Each row has a name. After each piece below comes the name of the row it's from, unless a question asks for something else. Each question is about the rows just above it. Places in a row count from 1.

X: [147  93 146 147 109 100 143 102 115]
Y: [147  96 146  74 109 100 143 102 115]
H: [125  52 146  75 109 100 159 104 124]
J: [147  96 146  74 109 100 143 102 116]
asked: [147  96 146  74 109 100 143 102 116]	J
Where in the named rows is [75]?	H, 4
The next 3 entries after [146  75 109 100]:	[159 104 124]
asked: [125  52 146  75 109 100 159 104 124]	H

E: [128 129 127 125 129 129]
F: [144 128 125 127 128  50]
W: [104 131 127 127 129 120]
A: [116 126 129 130 127 151]
D: [111 127 129 127 127  67]
S: [175 130 124 128 126  73]
G: [111  68 131 124 129 124]
Q: [131 127 129 130 129 204]
[120] is at row and place	W, 6
Row and place of [50] in the named rows:	F, 6
Where in the named rows is [67]?	D, 6
The next 3 entries after [111 127]:	[129 127 127]
The next 3 entries after [175 130]:	[124 128 126]

Z: [117 128 100 124 122 128 110 105 125 116  79 128 128 128 128 140  76 125
 128 128 128  82 128 128  79 161 137 127 153  81 106 127 113  82 105 154
 128  44 145 128 128 130  94 128 186 138]
P: [139 120 107 124 135 110 116 114 135 132 100 128 128 147 121 137  96 149
 147 149  98 104 125 128 104 141 155 121 122 105 141 128 109 104 104 128
 139  59 129 108 117 128 110 122 163 142]
L: [150  97 128 120 150 115 139 128 128 146 124 119 138 157 128 138 106 162
 116 151 114 128 121 152 123 126 170 128 128 129 129 114 128 119 108 141
 129  76 141 128  93 107 126 128 154 146]
V: [128 115 113 117 138 114 124 128 128 134 128 112 137 128 120 138 100 147
 140 152 104 107 124 128 105 138 158 116 118 112 117 114 109 128 107 142
 139  64 146 128 110 128 128 128 165 128]
M: [125 116  76 128  98  93 128 101 128 128 162 114  78 112 108  91 110  93
 172 103 180 121 168 137  94 109 171 128 128 111  73 133 111  85  94 187
 141 158 156 145 130 128 116  96 173 128]
K: [128 128 128 128 131 128 119 114 138 129 100 112 140 145 128 139  93 128
 149 151 128 100 128 128 128 147 155 128 127 128 113 115 112 128 107 148
 140  58 141 128 114 118 128 126 168 145]
C: [172  74 128 117 128 128 153 128 165 165 161 132 134 167 141 135 128 190
  71 146 128 155 115 139 143 104 128 112  58 159 148 105 107 128 109 132
 128 104 134 128  63  84 128 114 130 145]
T: [129 125 108 123 130 107 119 128 132 129  95 107 140 148 128 138  89 147
 153 152  94  94 128 164 128 128 150 126 132 128 112 120 113 128 104 148
 139  58 145 106 121 128 101 123 174 144]
B: [104 140 128 142 132 130 120 128 104 110 148 129 203 140 128 141 128 167
  96 123 128 128  73 128 162 144  80  98 128 107 162 128 185 128 139  85
 118 129 122 137 148  83 134 173 107 185]
U: [152 101 115 128 128 111 136 128 147 145 123 128 128 153 133 138 109 166
 118 148 128 126 128  78 119 131 170 117  99 128 131 114 128 119 128 128
 129 128 142 114  94 105 128 128 153 144]
N: [124 107  61  80  92  86 128 101 170 177 164 128 128 112 128  68 128 128
 188  95 186 125 189 145 128 103 192 150 143 128  50 126  95 128  81 216
 137 128 168 148 127 128 118  88 128  64]
R: [128 102 121 123 148 113 134 116 149 141 116 122 137 155 122 128 109 162
 120 151 105 129 120 153 123 129 170 123 102 121 131 112 128 114 104 141
 133  75 138 128 128 107 124 128 156 146]
[171] is at row and place	M, 27
What are the next 3 entries after [113 134 116]?	[149 141 116]
asked: [150  97 128 120 150 115 139 128 128 146 124 119 138 157 128 138 106 162
 116 151 114 128 121 152 123 126 170 128 128 129 129 114 128 119 108 141
 129  76 141 128  93 107 126 128 154 146]	L
Where in the named rows is [63]?	C, 41
Where do [104 140 128 142 132 130 120 128 104 110 148 129 203 140 128 141 128 167
  96 123 128 128  73 128 162 144  80  98 128 107 162 128 185 128 139  85
 118 129 122 137 148  83 134 173 107 185] appear?	B
asked: [117 128 100 124 122 128 110 105 125 116  79 128 128 128 128 140  76 125
 128 128 128  82 128 128  79 161 137 127 153  81 106 127 113  82 105 154
 128  44 145 128 128 130  94 128 186 138]	Z
asked: [125 116  76 128  98  93 128 101 128 128 162 114  78 112 108  91 110  93
 172 103 180 121 168 137  94 109 171 128 128 111  73 133 111  85  94 187
 141 158 156 145 130 128 116  96 173 128]	M

vuzoz: [133 112 125 177 137 129 130 132  65 140 137 146 138 110 137 117 135  97
 125  79  98  61 157 122 137 152 117 115 136 147 176]
nefez: [113 173 189 139 104 139 185  99 134 131 110 150 140 141 147 119 138  91
 127 148  90 151 152 145  32 130 162  95 132  82 156]
Fiv: [140 112 121 179 138 125 129 138  66 134  92 147 135 111 136 112 133  89
 125  82  93  63 158 121 139 149 119 116 140 141 180]
Dezod: [113 173 189 139 104  92 185  99 134 131 110 150 140 141 147 155 138  91
 127 148 129 151 152 145  32 130 162 148 132  82 156]
Mosud: [107 157 188 149 101  98 183  94 126 134 109 149 123 137 151 149 147  96
 126 153 122 169 135 141  43 147 151  99 129  87 159]
bap: [134 109 124 177 133 129 132 132  63 136 136 143 128 107 137 117 131  97
 119  88  92  61 164 126 136 146 121 117 136 145 178]
Where in the named rows is [93]?	Fiv, 21
Row and place of [164] in the named rows:	bap, 23
asked: [134 109 124 177 133 129 132 132  63 136 136 143 128 107 137 117 131  97
 119  88  92  61 164 126 136 146 121 117 136 145 178]	bap
Row and place of [169] in the named rows:	Mosud, 22
asked: [140 112 121 179 138 125 129 138  66 134  92 147 135 111 136 112 133  89
 125  82  93  63 158 121 139 149 119 116 140 141 180]	Fiv
Row and place of [89] in the named rows:	Fiv, 18

gef: [ 96 154 159 161 148 178 161 119 125 133 128 108 114 130 159 121]
pazol: [148 150  94  97 154 159  92 135 232 113 170  96 141 129 141 160]
ruvak: [126 115  90 161 148 178 161 119 125 153 128 108 114 130 159 121]
asked: [126 115  90 161 148 178 161 119 125 153 128 108 114 130 159 121]	ruvak
What are the next 3 entries after [ 97 154 159]?	[ 92 135 232]
Where in the named rows is [97]?	pazol, 4
Where in the named rows is [153]?	ruvak, 10
What are the next 3 entries after [125 153 128 108]?	[114 130 159]

podo: [122 132 136 120 126 122 117 145 123 106 119 137 115]
goteg: [132 149 130 141 144 133 123 179 151 160 139 131 127]
nirek: [133 137 125  51 134 125  87 181 161 146 123 138 102]
teke: [ 90 132 133 114 115 131 111 169 168  65 116 182 122]
kozo: [136 153 177 184 114 134 138 126 149 127 129 183 118]
dor: [151 103  84  91 130 121  98 112 103 130 113  99  81]
Bugi: [122 132 136 120 126 122 117  86 123 106 119 137 115]
Rirof: [ 99 138 141 155 139  87 120 136 161 161 126 111 130]
Row and place of [168] in the named rows:	teke, 9
[86] is at row and place	Bugi, 8
[182] is at row and place	teke, 12

Tek: [ 91 140 137 123 136 125 132 105  97 127 113]
meb: [139 140 122 132 129 125 108 145 147 126 149]
ros: [133  96 135 108  85 127 138 144 141 112 134]
Tume: [108 110 131 135 101 133  98 112 118 140 157]
fev: [175 161 141 122 131 140 154 112 118 140 157]
goz: [131 101 110 133  98 135 108 125 118 138 129]
The next 3 entries after [131 101 110 133  98 135 108]:	[125 118 138]
Give the next 3 entries after [133  98 135 108].	[125 118 138]
The next 3 entries after [140 122 132 129]:	[125 108 145]
Row and place of [175] in the named rows:	fev, 1
What are the next 3 entries after [131 135 101]?	[133  98 112]

fero: [ 82 172 216 129 188  58  88 175 103 204 130  83 123 137 147  95  53]
ganaf: [119 118 111 154 104 148 116 149 197 186  74 172 136 151 100 143 148]
Domaf: [105 131 102 141 143 125 140 125 153 118 129 135 124 141 121 110 115]
gami: [119 171 111 154 104 148 116 149 197 186 132 172 136 151 100 143 148]
Big: [137 193 216  98 143  47  67 144  58 184 167 150  97  44 138 216  95]
The next 3 entries after [119 171 111]:	[154 104 148]
Row and place of [53] in the named rows:	fero, 17
[140] is at row and place	Domaf, 7
What are the next 3 entries after [144  58 184 167 150  97  44]?	[138 216  95]

puni: [112 105 162 123 145 124 129  74 149 113 102 124 137 123 134 160  91 197
 156]
kugi: [182 159 132 117 152 114 105 108 145 102 141 128 118 154 141 103 114 196
 165]
Muk: [ 93 127 137 122 101 169 156 142 132 173 130 126 119 141  90 146 133 133
 205]
navuz: [146 112 192 155 136 105 143 143 141 150 148 130 144 166 151 131 154 161
 174]
tagag: [143 114 140 115 108  99  94  79 116 146 112 191 155 134 147 139  95 142
 172]
The next 3 entries after [146 112 191 155]:	[134 147 139]
Give the next 3 entries after [155 136 105 143].	[143 141 150]
What are the next 3 entries after [114 140 115 108  99  94  79]?	[116 146 112]
What are the next 3 entries after [116 146]?	[112 191 155]

vunuk: [ 90  44 189 168 165 168 192 212 123  58 172  52  90 194  50 170 213 202
  60  66 103 119  85  45 137 133 161  81  73  92  67 204 165 200 132 190
 195 151  65 221 186 206 203 116  81  40 107  51  97]
dilop: [104  76 161 140 107  48  97 147 162  63  74  47  50 210 217 155  50  93
 203 122 132 123 121  44  75  65 186 135 165 122 153  98 194  85 122 216
 112  87  88 141  89 175 152 107 131 154 127 100 141]
voro: [162  42  40  38 186  67  53  79  61 169 159  95 122 142  78 124  83 148
  65  96  75 138  38  98 106 186 114 122 220  44  94 141 135 132  57 110
 121 135 118  76  99 146 132 214  44 103 195  42  61]
favi: [178 197 183 197 124  69 194 169  84 130 209 195 165 125 109 104  99  93
 183  69 118 120 130  71  58  82 186 204 195  91  88  82 102 123 107 199
 173 113  96 137 114  81 105 118 147 190  75 103 183]
tokiv: [100 211 220  38 138 192  93 155 150 108 198 123 126  75 140 215  47  92
 173 198 171 118  60  98 204 114 119 192 182 147 162 208  76 165 150 111
 171 109 216 169 167 193  66 116 140 120  43  69 133]
nobal: [ 69 135  78 165  89  47 181 159  72 164 122  75 139 143 215 164 129 119
  56  52  95 104  74 169  92 120  36 176 188  43  44 184  47  58  56  64
 157 127 213 185 183 141  39  46  81 120 212 129 104]
Niz: [202 142  60  90 184 132  75  76 179 164  98  81 132  48 212  46 173 134
  56  44 182 118  44 184 208  61  92 139  46 158  55 131 200 115 151 196
 217  59 116 206 203 186 221  65 125  43  81 175 175]
Gezub: [ 41 205 122  49  46 221 115 184  81 155  76 214 166 169 189 215 185 202
  45  37  76 130 147 121 127  95  89 206  63  80  84  51 184  43  57 182
 187 202  60 200 194  74 133  67 203 108 215  50 122]
lari: [ 69 135  78 165  89  47 181 159  72 164 122  75 139 143 215 164 129 119
  56  52  95 104  74 169  92 133 180 113 125  49 173 191  46 170 160  55
 168 196 136 122  91  56 109 213 112  34 115 142 215]
The next 3 entries after [ 65 221 186 206 203 116]:	[ 81  40 107]
asked: [ 69 135  78 165  89  47 181 159  72 164 122  75 139 143 215 164 129 119
  56  52  95 104  74 169  92 120  36 176 188  43  44 184  47  58  56  64
 157 127 213 185 183 141  39  46  81 120 212 129 104]	nobal
Which row holds [178 197 183 197 124  69 194 169  84 130 209 195 165 125 109 104  99  93
 183  69 118 120 130  71  58  82 186 204 195  91  88  82 102 123 107 199
 173 113  96 137 114  81 105 118 147 190  75 103 183]?	favi
Where in the named rows is [191]?	lari, 32
The next 3 entries after [171 109 216 169 167]:	[193  66 116]
The row with [162  42  40  38 186  67  53  79  61 169 159  95 122 142  78 124  83 148
  65  96  75 138  38  98 106 186 114 122 220  44  94 141 135 132  57 110
 121 135 118  76  99 146 132 214  44 103 195  42  61] is	voro

Niva: [186 148 110  97  90 144]
guf: [158 130 110 181  87 163]
Gik: [176 103 105  87 210 140]
zel: [ 89 187 183 198  88 146]
silep: [197 157 118  80  96 142]
tuma: [144 176 105  87 114 137]
What are the next 3 entries after [176 105]?	[ 87 114 137]
The next 3 entries after [197 157]:	[118  80  96]
Give the next 3 entries after [103 105].	[ 87 210 140]
What are the next 3 entries after [187 183]?	[198  88 146]
Where in the named rows is [186]?	Niva, 1
Where in the named rows is [90]?	Niva, 5

gotoz: [216 166 164 183 129 221 201  84  75  65 220 151  94  90  53 213 201  71
 107 210 192  56  57]
lakeg: [ 31 149 193 166 162 148 131 205 186 207 101 159 164  45 100  51  45  39
 200  65  54  64  47]
Faro: [ 99 198  38  48 203  80 207 131 205 164 159 101 186 161 187  38 146  86
 225 105 222  93 192]
The next 3 entries after [220 151  94  90  53 213 201  71 107]:	[210 192  56]
The next 3 entries after [186 207 101 159 164]:	[ 45 100  51]
Where in the named rows is [148]?	lakeg, 6
[86] is at row and place	Faro, 18
Give the next 3 entries after [131 205 164].	[159 101 186]
The next 3 entries after [207 131 205 164 159 101 186]:	[161 187  38]

pov: [163 130 155 113 131 132 133]
lat: [128 127 105 129 146  99  86]
poge: [130 126 107 124 140 104  91]
kigus: [131 131 113 156 163 113 157]
Vodu: [106 147 169 181 162 146 132]
gop: [139 133 153 130 121 140  94]
midat: [128 105 127 179 208  75  78]
Give the next 3 entries after [128 127 105].	[129 146  99]
Row and place of [162] in the named rows:	Vodu, 5
Row and place of [124] in the named rows:	poge, 4
The next 3 entries after [113 156]:	[163 113 157]
[129] is at row and place	lat, 4
Where in the named rows is [156]?	kigus, 4

gofor: [140 114 118 130 154 123 147 152 119 117 118 141 133 140 145 149 148 114]
Vobov: [139 112 140 152 133 126 133 162 104 126 140 140 150 127 145 132  92 130]
Rogo: [136  82 175  92  93 175 101 102 101  96 175 179 143 131 217 162 101  72]
muza: [138 114 142 155 134 127 132 160 104 126 142 138 151 124 147 129  93 132]
gelu: [142 113 125 140 136 112 132 163 108 121 125 153 141 143 152 146 111 116]
fofo: [141 111 134 148 132 118 131 164 104 123 151 147 147 135 150 139  96 124]
luk: [136  82 175 140  93 175 101 102 101  96 175 179 143 131 217 162 101  41]
mimu: [136 115 123 135 160 133 153 147 120 118 144 129 135 129 138 141 153 120]
Where in the named rows is [164]?	fofo, 8
What are the next 3 entries after [ 82 175 140  93 175 101]?	[102 101  96]
The row with [136  82 175 140  93 175 101 102 101  96 175 179 143 131 217 162 101  41] is	luk
asked: [136 115 123 135 160 133 153 147 120 118 144 129 135 129 138 141 153 120]	mimu
The next 3 entries after [133 162 104 126 140]:	[140 150 127]
[136  82 175  92  93 175 101 102 101  96 175 179 143 131 217 162 101  72] is in which row?	Rogo
What are the next 3 entries after [154 123 147 152 119 117 118 141 133 140]?	[145 149 148]

Fak: [117 136 122 120 115 127 149 119 134 104  95 145 144 126 109 126 114 120
 151 145 115 212]
tukov: [129 102 134 142 121 132 131 127 133 135 136 144 126 145 109 126 117 126
 122 132 138 212]
paz: [142 120 132 131 127 127 127 124 141 127 139 140 112 144 132 108 126 137
 128 109 139 212]
What are the next 3 entries after [142 121 132 131 127]?	[133 135 136]
What are the next 3 entries after [144 126 145 109 126]?	[117 126 122]
What are the next 3 entries after [122 120 115 127 149 119 134 104  95]?	[145 144 126]

teroz: [155  96 138 131 108  92  97  67]
kiz: [123 156 139  70 121 134 123  90]
duf: [197 136 142 117  83 150  88 165]
pav: [103 147 111 110 113 200 215 203]
gera: [123 156 139  70 121 134  31  90]
Rog: [ 42 111 147 132 168 115 112 162]
The next 3 entries after [147 111]:	[110 113 200]
Row and place of [138] in the named rows:	teroz, 3
asked: [123 156 139  70 121 134 123  90]	kiz
Give the next 3 entries after [111 147].	[132 168 115]

